Below is a small trained network, with its code and all its weights. Each question gives an input and a target symbol and asks what happens when units are switched off, that is, made to give their printed mean instead of their output.

import numpy as np


def w(rows, s, z=0):
    codes = np.array(rows[::2]) - 128.0
    scale = np.full(codes.shape[1], s)
    scale[-1] = z or s
    return codes * scale


def f(y):
    return np.maximum(y, 0)


def softmax(a):
    e = np.exp(a - a.max(-1, keepdims=True))
    return e / e.sum(-1, keepdims=True)


def log_softmax(a):
    a = a - a.max(-1, keepdims=True)
    return a - np.log(np.exp(a).sum(-1, keepdims=True))


def net(x, mask):
    ids = ['ΠΣαβδελμξτφ'.index(c) for c in x.split()]
    T = len(ids)
    res = E[ids] + P[:T]
    r = res
    for j in range(3):
        rows = slice(3 * j, 3 * j + 3)
        q, k, v = (r @ M[0][rows].T for M in (Q, K, V))
        z = softmax(np.where(np.tri(T) > 0, q @ k.T / 3**0.5, -1e9)) @ v
        o = O[0][rows]
        res = res + np.where(mask[j], z, o[:, -1]) @ o[:, :-1]
    y = f(res @ A[0][:, :-1].T + A[0][:, -1])
    res = res + np.where(mask[3:7], y, B[0][:, -1]) @ B[0][:, :-1]
    return log_softmax(res[-1] @ U[:, :-1].T + U[:, -1])


Q, K, V, O, A, B = {}, {}, {}, {}, {}, {}
E = w([
[94,174,95],'Π',
[85,139,93],'Σ',
[131,235,111],'α',
[138,255,165],'β',
[124,150,82],'δ',
[141,125,61],'ε',
[74,150,169],'λ',
[98,150,129],'μ',
[194,189,80],'ξ',
[67,45,95],'τ',
[97,145,129],'φ',
],0.028)
P = w([
[4,170,109],'0',
[115,134,97],'1',
[112,131,107],'2',
[132,127,105],'3',
[136,125,116],'4',
[143,123,116],'5',
[146,119,118],'6',
[150,120,126],'7',
[149,116,131],'8',
[153,116,137],'9',
[154,115,143],'10',
[156,114,144],'11',
[156,111,145],'12',
],0.017)
Q[0] = w([
[134,165,122],'h0',
[108,102,134],'h0',
[132,139,97],'h0',
[115,128,95],'h1',
[175,52,121],'h1',
[2,128,142],'h1',
[59,158,137],'h2',
[115,106,122],'h2',
[103,112,137],'h2',
],0.03)
K[0] = w([
[91,111,182],'h0',
[211,158,91],'h0',
[121,189,180],'h0',
[79,94,167],'h1',
[169,24,143],'h1',
[2,166,29],'h1',
[3,170,136],'h2',
[117,145,101],'h2',
[115,144,198],'h2',
],0.017)
V[0] = w([
[75,174,85],'h0',
[135,152,168],'h0',
[144,137,80],'h0',
[121,217,201],'h1',
[113,102,254],'h1',
[65,90,172],'h1',
[74,171,119],'h2',
[124,188,193],'h2',
[104,137,87],'h2',
],0.016)
O[0] = w([
[159,108,164,233],'h0',
[117,139,171,123],'h0',
[147,128,98,129],'h0',
[210,84,98,194],'h1',
[152,74,225,78],'h1',
[140,142,255,176],'h1',
[174,125,109,252],'h2',
[129,129,29,154],'h2',
[126,157,121,189],'h2',
],0.011,0.019)
A[0] = w([
[70,246,186,231],'n0',
[178,128,2,79],'n1',
[160,16,167,249],'n2',
[225,44,47,151],'n3',
],0.0082,0.012)
B[0] = w([
[212,68,63,194],'n0',
[89,122,255,244],'n1',
[56,45,19,233],'n2',
[83,142,192,254],'n3',
],0.0072,0.021)
U = w([
[160,190,189,137],'Π',
[254,197,115,110],'Σ',
[117,155,190,83],'α',
[77,108,194,1],'β',
[139,168,145,134],'δ',
[73,142,54,186],'ε',
[149,77,115,140],'λ',
[153,153,138,161],'μ',
[47,163,160,134],'ξ',
[242,162,212,40],'τ',
[168,152,128,178],'φ',
],0.0089,0.0099)

Each question gives the input, a string of symbols that net reads in full, and the target symbol t.
The units are the heads (3 rows each of Q, K, V and O) and the neurons (one row each of A and B). Each row of codes is followed by its name. A weight is (code - 128) times the scale printed after its matrix; where a second scale follows, it is the last column's (O, A, B and U).
mask holds one flag per unit, heads first, then neurons. A switched-off unit (its flag False) gives its mean, the last column of its rows in O or B, instead of its output. The means were averaged over made-up inputs and are rounded, as every weight is.
A unit's drop is (log p(t) with every unit on - log p(t) with that unit switched off) / (log p(t) with every unit on - log p(t) with every unit switched off).
The circuit of an input: a set's keep is (log p(t) with only the set's units on - log p(t) with every unit switched off) / (log p(t) with every unit on - log p(t) with every unit switched off). Starting from all 7 units, units are removed one at a time, each time the one whose removal leaves the highest keep (on an exact tie, the one counted first), for as long as the keep stays at least 0.8.
units of the circuit, in order: the units of the circuit, biggest drop first
unit that matters most: the unit with the biggest drop
top k neurons: the k neurons with the biggest drops, biggest first
heads that matter: for each layer, one digit per head in row order, 1 if its drop is at least 0.15 and else 0, layers parted by /
drop of u: that unit's drop, to one decimal
input ξ ε ε μ Σ α, target Π: top 2 neurons => n1, n2
input λ Σ Σ δ, target λ: units of the circuit, in order => n2, h1
input β φ φ ε ξ β μ, target β: heads that matter => 011
input Σ λ μ ε ε Σ φ, target Σ: units of the circuit, in order => h1, n2, n1, n3
input λ λ λ α φ Σ λ ε ε ε, target ε: units of the circuit, in order => h1
input τ λ ε λ Σ λ ε λ λ λ φ ε Σ, target τ: units of the circuit, in order => h1, n0, n2
input λ ε λ λ φ μ μ, target λ: units of the circuit, in order => n2, h1
input ξ λ Σ λ λ Σ, target ξ: units of the circuit, in order => n1, h1, n2, n0
input Σ φ λ ξ λ λ τ φ α λ ξ λ ε, target ξ: units of the circuit, in order => h1, n1, n3
input β β φ, target β: units of the circuit, in order => n1, n3, h1, h2
input λ ε ε μ ε δ λ β φ β Π, target λ: units of the circuit, in order => n2, h1, n1
input Σ τ λ λ α τ Σ Π Σ, target Σ: top 3 neurons => n2, n1, n3
input ε λ λ μ λ λ Π, target ε: top 2 neurons => n3, n0
input τ λ λ λ λ λ β λ, target τ: units of the circuit, in order => n0, h1, n2
input ξ λ φ, target ξ: top 2 neurons => n1, n3
input τ ε φ λ Σ δ ε φ, target τ: units of the circuit, in order => h1, n0, n2
input λ τ ε, target τ: unit that matters most => n0
input ε λ λ Σ λ λ λ β λ δ, target λ: units of the circuit, in order => h1, n2
input λ ε μ ξ ε, target ξ: top 3 neurons => n1, n2, n0
input β Σ ε λ Σ τ ε λ λ λ λ ε Σ, target β: unit that matters most => n1
input τ ε ε Σ τ α, target Π: drop of h0 => 0.0
input Σ Σ ξ λ ε ξ λ ε β Π δ μ λ, target Σ: drop of h1 => 0.3
input ξ φ ξ λ Σ, target ξ: drop of n0 => 0.1
input λ λ β α λ α λ φ, target λ: drop of n2 => 2.1
